Here is a tiny trained network, its code and every weight. The questions are about switching its units off for an input and a target symbol, where a switched-off unit gives its printed mean instead of its output.

import numpy as np


def w(rows, s, z=0):
    codes = np.array(rows[::2]) - 128.0
    scale = np.full(codes.shape[1], s)
    scale[-1] = z or s
    return codes * scale


def f(y):
    return np.maximum(y, 0)


def softmax(a):
    e = np.exp(a - a.max(-1, keepdims=True))
    return e / e.sum(-1, keepdims=True)


def log_softmax(a):
    a = a - a.max(-1, keepdims=True)
    return a - np.log(np.exp(a).sum(-1, keepdims=True))


def net(x, mask):
    ids = ['ΘΞΦελτ'.index(c) for c in x.split()]
    T = len(ids)
    res = E[ids] + P[:T]
    u = 0
    for l in range(2):
        q, k, v = (res @ M[l].T for M in (Q, K, V))
        z = softmax(np.where(np.tri(T) > 0, q @ k.T / 4**0.5, -1e9)) @ v
        res = res + np.where(mask[u], z, O[l][:, -1]) @ O[l][:, :-1]
        u += 1
        y = f(res @ A[l][:, :-1].T + A[l][:, -1])
        res = res + np.where(mask[u : u + 12], y, B[l][:, -1]) @ B[l][:, :-1]
        u += 12
    return log_softmax(res[-1] @ U[:, :-1].T + U[:, -1])


Q, K, V, O, A, B = {}, {}, {}, {}, {}, {}
E = w([
[85,66,82],'Θ',
[166,136,13],'Ξ',
[161,105,157],'Φ',
[17,102,123],'ε',
[6,96,93],'λ',
[135,112,161],'τ',
],0.012)
P = w([
[147,54,154],'0',
[138,239,178],'1',
[88,102,73],'2',
[149,167,179],'3',
[65,123,73],'4',
[166,128,173],'5',
[76,133,60],'6',
[101,122,186],'7',
[133,123,19],'8',
[129,28,166],'9',
[80,137,19],'10',
[92,6,174],'11',
],0.011)
Q[0] = w([
[169,63,253],'L0H1',
[70,121,77],'L0H1',
[65,229,97],'L0H1',
[59,84,98],'L0H1',
],0.0057)
K[0] = w([
[3,121,170],'L0H1',
[99,184,183],'L0H1',
[160,144,122],'L0H1',
[73,72,207],'L0H1',
],0.0078)
V[0] = w([
[129,59,133],'L0H1',
[156,128,187],'L0H1',
[110,127,4],'L0H1',
[169,107,96],'L0H1',
],0.011)
O[0] = w([
[164,127,15,197],'L0H1',
[249,201,64,30],'L0H1',
[95,108,254,255],'L0H1',
[120,124,237,93],'L0H1',
],0.0086,0.0028)
A[0] = w([
[63,119,125,142],'L0N1',
[64,164,70,124],'L0N2',
[63,184,164,199],'L0N3',
[130,254,122,252],'L0N4',
[134,121,196,90],'L0N5',
[62,131,122,196],'L0N6',
[52,56,56,131],'L0N7',
[194,137,33,154],'L0N8',
[170,95,238,149],'L0N9',
[114,163,198,69],'L0N10',
[54,73,149,221],'L0N11',
[250,173,136,213],'L0N12',
],0.0094,0.0036)
B[0] = w([
[177,125,71,196],'L0N1',
[138,126,94,180],'L0N2',
[200,174,168,177],'L0N3',
[109,198,253,145],'L0N4',
[157,150,196,140],'L0N5',
[187,68,111,207],'L0N6',
[184,130,221,252],'L0N7',
[153,188,114,148],'L0N8',
[121,158,227,155],'L0N9',
[123,220,79,137],'L0N10',
[166,69,118,253],'L0N11',
[206,200,46,140],'L0N12',
],0.0058,0.011)
Q[1] = w([
[254,119,105],'L1H1',
[35,120,94],'L1H1',
[188,117,238],'L1H1',
[150,164,193],'L1H1',
],0.0093)
K[1] = w([
[153,112,148],'L1H1',
[196,227,111],'L1H1',
[110,155,85],'L1H1',
[254,98,110],'L1H1',
],0.0094)
V[1] = w([
[171,145,119],'L1H1',
[143,44,109],'L1H1',
[184,236,253],'L1H1',
[50,144,92],'L1H1',
],0.0063)
O[1] = w([
[89,171,47,144],'L1H1',
[80,127,233,254],'L1H1',
[58,2,29,91],'L1H1',
[179,84,117,8],'L1H1',
],0.0072,0.004)
A[1] = w([
[176,197,198,89],'L1N1',
[251,241,109,179],'L1N2',
[188,100,110,161],'L1N3',
[113,115,187,101],'L1N4',
[152,110,105,225],'L1N5',
[154,85,134,254],'L1N6',
[118,142,161,33],'L1N7',
[138,85,108,125],'L1N8',
[137,103,28,145],'L1N9',
[47,190,104,209],'L1N10',
[179,71,100,134],'L1N11',
[134,244,131,225],'L1N12',
],0.011,0.0025)
B[1] = w([
[173,184,113,238],'L1N1',
[83,156,122,223],'L1N2',
[110,175,150,191],'L1N3',
[135,95,115,238],'L1N4',
[203,147,201,177],'L1N5',
[180,74,150,254],'L1N6',
[59,254,33,158],'L1N7',
[92,168,189,183],'L1N8',
[64,148,83,174],'L1N9',
[151,108,199,146],'L1N10',
[146,207,86,216],'L1N11',
[65,135,212,206],'L1N12',
],0.0052,0.0067)
U = w([
[155,134,195,16],'Θ',
[2,52,183,51],'Ξ',
[134,191,26,22],'Φ',
[205,184,180,254],'ε',
[47,173,223,215],'λ',
[107,186,43,66],'τ',
],0.0071,0.0031)

Each question gives the input, a string of symbols that net reads in full, and the target symbol t.
The units are the heads (4 rows each of Q, K, V and O) and the neurons (one row each of A and B). Each row of codes is followed by its name. A weight is (code - 128) times the scale printed after its matrix; where a second scale follows, it is the last column's (O, A, B and U).
mask holds one flag per unit, layer by layer, with each layer's heads first. A switched-off unit (its flag False) gives its mean, the last column of its rows in O or B, instead of its output. The means were averaged over made-up inputs and are rounded, as every weight is.
A unit's drop is (log p(t) with every unit on - log p(t) with that unit switched off) / (log p(t) with every unit on - log p(t) with every unit switched off).
The circuit of an input: a set's keep is (log p(t) with only the set's units on - log p(t) with every unit switched off) / (log p(t) with every unit on - log p(t) with every unit switched off). Starting from the 12 units with the biggest drops (on a tie, the unit counted first), units are removed one at a time, each time the one whose removal leaves the highest keep (on an exact tie, the one counted first), for as long as the keep stays at least 0.8.
units of the circuit, in order: the units of the circuit, biggest drop first
most important unit: the unit with the biggest drop
top k neurons: the k neurons with the biggest drops, biggest first
top k neurons in layer l: the k neurons of layer l with the biggest drops, biggest first
drop of u: that unit's drop, to one decimal
input τ λ Θ Φ, target λ: most important unit => L1N12
input Φ ε Θ, target Φ: units of the circuit, in order => L0H1, L1H1, L0N4
input ε ε Ξ τ, target λ: top 2 neurons in layer 1 => L1N12, L1N2
input Φ λ Φ ε Φ Ξ ε Φ λ τ λ, target Φ: units of the circuit, in order => L0H1, L0N2
input Ξ Ξ Ξ Ξ ε ε Ξ, target Ξ: units of the circuit, in order => L0H1, L1H1
input τ ε Θ, target τ: units of the circuit, in order => L0H1, L1H1, L0N4
input ε λ τ Φ, target λ: top 4 neurons => L1N12, L1N2, L0N11, L0N6
input ε ε ε, target ε: top 3 neurons => L0N7, L0N6, L0N1
input Ξ Ξ τ, target Ξ: top 2 neurons => L0N9, L1N1
input Φ Φ ε, target Φ: units of the circuit, in order => L0H1, L1H1
input τ ε λ, target τ: top 2 neurons => L0N4, L1N9
input Φ ε ε, target Φ: units of the circuit, in order => L0H1, L1H1, L0N4
input Θ ε Ξ τ, target λ: drop of L1N7 => 0.1
input λ ε ε ε τ ε ε, target ε: drop of L0N10 => 0.0
input ε ε τ ε ε Θ λ, target ε: drop of L1N11 => 0.0
input Ξ Φ τ, target Ξ: drop of L0H1 => 0.2
input Φ ε Φ, target Φ: top neuron => L0N4
